Below are the code and all the weights of a small trained network. Each question names an input and a target symbol and asks about switching units off, where a switched-off unit gives its printed mean instead of its output.

import numpy as np


def w(rows, s, z=0):
    codes = np.array(rows[::2]) - 128.0
    scale = np.full(codes.shape[1], s)
    scale[-1] = z or s
    return codes * scale


def norm(h):
    return h / np.sqrt((h * h).mean(-1, keepdims=True) + 1e-5)


def f(y):
    return np.maximum(y, 0)


def softmax(a):
    e = np.exp(a - a.max(-1, keepdims=True))
    return e / e.sum(-1, keepdims=True)


def log_softmax(a):
    a = a - a.max(-1, keepdims=True)
    return a - np.log(np.exp(a).sum(-1, keepdims=True))


def net(x, mask):
    ids = ['αβδεζηλπστφψω'.index(c) for c in x.split()]
    T = len(ids)
    res = E[ids] + P[:T]
    r = norm(res)
    for j in range(2):
        rows = slice(3 * j, 3 * j + 3)
        q, k, v = (r @ M[0][rows].T for M in (Q, K, V))
        z = softmax(np.where(np.tri(T) > 0, q @ k.T / 3**0.5, -1e9)) @ v
        o = O[0][rows]
        res = res + np.where(mask[j], z, o[:, -1]) @ o[:, :-1]
    y = f(norm(res) @ A[0][:, :-1].T + A[0][:, -1])
    res = res + np.where(mask[2:14], y, B[0][:, -1]) @ B[0][:, :-1]
    return log_softmax(norm(res)[-1] @ U[:, :-1].T + U[:, -1])


Q, K, V, O, A, B = {}, {}, {}, {}, {}, {}
E = w([
[154,94,200,149,158,185,105,148,194],'α',
[117,56,146,110,107,79,114,196,89],'β',
[101,155,133,86,63,152,179,148,149],'δ',
[69,108,98,70,79,56,78,78,211],'ε',
[84,196,211,87,148,99,97,173,120],'ζ',
[123,132,144,102,88,131,96,99,104],'η',
[95,162,112,159,109,255,82,183,83],'λ',
[82,98,134,118,135,120,110,99,112],'π',
[130,124,71,62,209,87,120,136,109],'σ',
[22,81,198,116,142,153,145,151,127],'τ',
[73,120,116,106,127,112,117,128,98],'φ',
[150,128,159,89,155,160,113,105,90],'ψ',
[106,126,143,79,138,116,106,92,106],'ω',
],0.023)
P = w([
[141,175,102,254,162,85,157,152,162],'0',
[180,148,74,117,146,167,84,180,111],'1',
[161,123,82,117,159,165,67,135,96],'2',
[157,121,107,115,157,187,64,125,95],'3',
[160,122,112,99,156,179,70,134,101],'4',
[152,118,113,103,162,168,75,141,108],'5',
[163,119,128,91,163,190,78,142,101],'6',
[157,102,126,96,160,169,90,144,113],'7',
[169,115,131,81,170,190,86,147,105],'8',
[154,112,128,90,150,175,81,159,110],'9',
[159,108,121,91,151,193,70,144,109],'10',
],0.0095)
Q[0] = w([
[122,90,158,17,150,184,28,180,166],'head 0',
[131,65,136,9,123,169,17,159,133],'head 0',
[175,136,112,163,145,105,214,126,142],'head 0',
[122,113,147,87,138,132,93,141,120],'head 1',
[129,153,138,172,122,99,166,61,59],'head 1',
[139,96,108,138,117,108,139,102,104],'head 1',
],0.014)
K[0] = w([
[158,163,125,196,155,74,182,95,155],'head 0',
[122,176,120,247,130,65,201,88,124],'head 0',
[116,84,125,95,130,162,130,110,110],'head 0',
[126,126,175,128,121,82,180,124,133],'head 1',
[134,112,146,80,122,137,75,179,141],'head 1',
[158,105,103,97,155,118,123,134,137],'head 1',
],0.014)
V[0] = w([
[148,183,103,160,131,133,178,69,239],'head 0',
[118,88,160,218,131,187,123,125,129],'head 0',
[187,41,10,129,149,170,59,99,197],'head 0',
[173,66,227,159,121,68,149,106,172],'head 1',
[115,190,209,104,214,165,155,128,166],'head 1',
[178,156,157,103,130,104,86,186,27],'head 1',
],0.013)
O[0] = w([
[212,120,179,155,112,78,111,64,50,119],'head 0',
[193,177,98,100,141,160,63,144,83,141],'head 0',
[148,86,132,150,255,170,120,68,129,2],'head 0',
[81,44,126,181,96,108,58,118,143,121],'head 1',
[82,166,134,172,160,90,157,63,116,128],'head 1',
[134,135,149,112,170,73,124,199,101,157],'head 1',
],0.011,0.013)
A[0] = w([
[74,95,150,190,157,156,127,181,118,185],'neuron 0',
[158,72,100,95,57,142,223,166,140,116],'neuron 1',
[61,143,92,140,86,117,138,173,141,89],'neuron 2',
[188,99,160,137,83,163,164,65,135,159],'neuron 3',
[7,122,181,90,140,132,186,128,134,254],'neuron 4',
[132,129,116,78,156,168,51,84,104,121],'neuron 5',
[59,106,220,64,129,120,96,133,76,159],'neuron 6',
[138,229,187,170,170,75,101,175,191,205],'neuron 7',
[130,158,189,154,70,182,143,180,224,189],'neuron 8',
[94,147,114,207,71,84,74,118,160,61],'neuron 9',
[104,188,111,72,109,181,126,123,83,68],'neuron 10',
[148,64,91,148,237,89,109,149,127,176],'neuron 11',
],0.012,0.0026)
B[0] = w([
[186,163,166,194,147,119,101,68,94,173],'neuron 0',
[204,52,117,101,151,156,167,163,162,215],'neuron 1',
[44,134,144,151,216,247,74,121,111,252],'neuron 2',
[92,166,178,29,179,149,133,135,155,171],'neuron 3',
[206,94,14,184,70,121,175,119,149,227],'neuron 4',
[128,128,31,144,96,116,110,127,200,173],'neuron 5',
[75,85,58,122,201,47,79,118,69,255],'neuron 6',
[84,138,205,163,94,144,155,120,244,199],'neuron 7',
[147,85,177,143,148,109,160,18,79,238],'neuron 8',
[218,144,126,131,106,182,121,112,71,189],'neuron 9',
[64,111,116,55,194,48,175,121,90,226],'neuron 10',
[175,186,183,124,115,147,138,238,187,166],'neuron 11',
],0.012,0.0092)
U = w([
[152,112,208,116,160,146,111,70,164,253],'α',
[160,77,158,118,114,95,87,227,72,201],'β',
[125,111,121,37,121,159,255,106,108,102],'δ',
[118,108,67,51,51,122,104,66,205,157],'ε',
[45,184,169,160,164,57,124,114,140,167],'ζ',
[184,158,189,92,63,125,148,115,58,76],'η',
[108,224,133,120,153,222,133,121,16,133],'λ',
[207,203,101,162,133,133,71,105,111,27],'π',
[162,229,82,74,133,109,170,202,171,115],'σ',
[119,84,86,189,152,110,166,36,57,45],'τ',
[64,93,131,140,145,222,148,192,182,79],'φ',
[187,151,119,180,139,102,203,149,171,135],'ψ',
[86,156,125,170,29,125,187,169,113,104],'ω',
],0.0086,0.0032)

Each question gives the input, a string of symbols that net reads in full, and the target symbol t.
The units are the heads (3 rows each of Q, K, V and O) and the neurons (one row each of A and B). Each row of codes is followed by its name. A weight is (code - 128) times the scale printed after its matrix; where a second scale follows, it is the last column's (O, A, B and U).
mask holds one flag per unit, heads first, then neurons. A switched-off unit (its flag False) gives its mean, the last column of its rows in O or B, instead of its output. The means were averaged over made-up inputs and are rounded, as every weight is.
A unit's drop is (log p(t) with every unit on - log p(t) with that unit switched off) / (log p(t) with every unit on - log p(t) with every unit switched off).
The circuit of an input: a set's keep is (log p(t) with only the set's units on - log p(t) with every unit switched off) / (log p(t) with every unit on - log p(t) with every unit switched off). Starting from the 12 units with the biggest drops (on a tie, the unit counted first), units are removed one at a time, each time the one whose removal leaves the highest keep (on an exact tie, the one counted first), for as long as the keep stays at least 0.8.
units of the circuit, in order: the units of the circuit, biggest drop first
top k neurons: the k neurons with the biggest drops, biggest first
heads that matter: for each layer, one digit per head in row order, 1 if its drop is at least 0.15 and else 0, layers parted by /
input φ ε η, target δ: heads that matter : 01
input β η ε β ε η σ α τ, target τ: heads that matter : 00
input α ε η δ ζ ε π φ τ ω, target π: top neuron : [neuron 5]
input φ ε π η, target δ: heads that matter : 01
input σ ω ω ζ τ ω λ φ π σ, target ψ: heads that matter : 10
input ω η η λ, target τ: units of the circuit, in order : [head 0; neuron 8]
input α ζ η φ ψ β φ β ψ, target π: heads that matter : 10
input ε φ ε ω, target α: units of the circuit, in order : [head 0; neuron 11]
input σ β σ ω ω λ β, target ψ: heads that matter : 10
input λ β π, target β: heads that matter : 01
input ψ ζ η ε ω β λ ζ, target ζ: heads that matter : 00
input φ σ δ β, target δ: units of the circuit, in order : [head 1; head 0; neuron 8]
input σ φ ε ζ ε δ η ζ β ψ, target ψ: units of the circuit, in order : [head 0; neuron 11; neuron 4; neuron 2]
input β β ψ β π α β φ, target φ: units of the circuit, in order : [head 0]
input ψ β τ φ π, target ζ: units of the circuit, in order : [head 1; neuron 1]
input ε η φ β φ τ π η ψ ε, target α: top 2 neurons : [neuron 4; neuron 3]
input φ η λ β η λ λ β α, target δ: heads that matter : 01
input σ σ φ ζ β η β ε β, target ψ: heads that matter : 10
input ψ ε τ β ε τ π σ φ φ, target ζ: heads that matter : 11
input ψ π β β σ λ ε, target ζ: top 2 neurons : [neuron 7; neuron 1]
input η α ω β ζ φ η ε ψ, target β: units of the circuit, in order : [head 1]
input ζ λ ε φ η, target ω: heads that matter : 11
input λ δ ε ζ η δ η ψ, target σ: heads that matter : 10
input η β α ε ε β β π ω β η, target β: heads that matter : 01
input η β ψ β ζ β σ, target β: top 2 neurons : [neuron 4; neuron 3]
input τ β β, target λ: top 3 neurons : [neuron 2; neuron 9; neuron 4]
input ε β η σ ε δ, target α: units of the circuit, in order : [head 0]
